Below are the code and all the weights of a small trained network. Each question names an input and a class and asks about switching units off, where a switched-off unit gives its printed mean instead of its output.

import numpy as np


def w(rows, s, z=0):
    codes = np.array(rows[::2]) - 128.0
    scale = np.full(codes.shape[1], s)
    scale[-1] = z or s
    return codes * scale


def f(y):
    return np.maximum(y, 0)


def log_softmax(a):
    a = a - a.max(-1, keepdims=True)
    return a - np.log(np.exp(a).sum(-1, keepdims=True))


def net(x, mask):
    res = np.array(x, float).reshape(1, 8) / 4 @ E
    y = f(res @ A[0][:, :-1].T + A[0][:, -1])
    res = res + np.where(mask, y, B[0][:, -1]) @ B[0][:, :-1]
    return log_softmax(res[-1] @ U[:, :-1].T + U[:, -1])


A, B = {}, {}
E = w([
[191,121,67],'x0',
[116,77,182],'x1',
[1,165,133],'x2',
[175,158,166],'x3',
[125,138,136],'x4',
[163,97,181],'x5',
[132,147,218],'x6',
[245,199,131],'x7',
],0.0064)
A[0] = w([
[34,88,158,170],'n0',
[156,108,216,225],'n1',
[75,83,129,170],'n2',
[174,164,52,199],'n3',
[84,31,156,166],'n4',
[160,169,59,171],'n5',
[88,142,186,55],'n6',
[111,169,142,120],'n7',
[132,208,57,215],'n8',
[87,25,66,230],'n9',
[175,119,5,253],'n10',
[69,176,174,135],'n11',
[117,123,231,206],'n12',
],0.014,0.0043)
B[0] = w([
[165,150,61,239],'n0',
[188,161,165,211],'n1',
[168,161,94,198],'n2',
[84,136,149,224],'n3',
[184,139,107,211],'n4',
[95,117,151,206],'n5',
[112,113,65,169],'n6',
[96,98,145,153],'n7',
[129,111,175,225],'n8',
[176,178,172,226],'n9',
[70,155,254,255],'n10',
[104,161,77,198],'n11',
[145,168,116,215],'n12',
],0.0097,0.0091)
U = w([
[116,105,102,2],'0',
[127,136,82,37],'1',
[113,7,113,33],'2',
[137,103,136,46],'3',
[188,151,136,185],'4',
[108,134,174,232],'5',
[130,106,119,250],'6',
[130,71,118,2],'7',
],0.021,0.0059)

Each question gives the input, the list of numbers given to net, and the class t.
The units are the neurons (one row each of A and B). Each row of codes is followed by its name. A weight is (code - 128) times the scale printed after its matrix; where a second scale follows, it is the last column's (A, B and U).
mask holds one flag per neuron, in row order. A switched-off neuron (its flag False) gives its mean, the last column of its row in B, instead of its output. The means were averaged over made-up inputs and are rounded, as every weight is.
A unit's drop is (log p(t) with every unit on - log p(t) with that unit switched off) / (log p(t) with every unit on - log p(t) with every unit switched off).
The circuit of an input: a set's keep is (log p(t) with only the set's units on - log p(t) with every unit switched off) / (log p(t) with every unit on - log p(t) with every unit switched off). Starting from the 12 units with the biggest drops (on a tie, the unit counted first), units are removed one at a time, each time the one whose removal leaves the highest keep (on an exact tie, the one counted first), for as long as the keep stays at least 0.8.
circuit, biggest first: the units of the circuit, biggest drop first
k most important neurons: the k neurons with the biggest drops, biggest first
drop when u is switched off: that unit's drop, to one decimal
input [-5,7,4,6,-7,1,1,4], class 4: circuit, biggest first -> [n1, n10]
input [-5,-8,7,5,3,-5,-4,-3], class 1: circuit, biggest first -> [n10, n11]
input [-4,4,8,-7,-2,-7,-4,-1], class 4: 3 most important neurons -> [n9, n4, n2]
input [6,-6,6,-3,8,5,6,-8], class 4: most important neuron -> [n9]
input [4,-6,4,4,-5,5,2,1], class 5: circuit, biggest first -> [n0, n4]
input [-1,-2,1,4,-1,6,4,-3], class 4: 2 most important neurons -> [n1, n10]
input [-5,-1,3,2,-8,4,7,2], class 4: 3 most important neurons -> [n1, n10, n12]
input [2,1,6,2,2,-4,1,0], class 1: drop when n10 is switched off -> 0.5
input [-6,-1,-7,-8,0,-5,-8,-7], class 4: drop when n9 is switched off -> 0.4
input [6,-3,7,1,4,1,7,8], class 5: drop when n4 is switched off -> 0.2
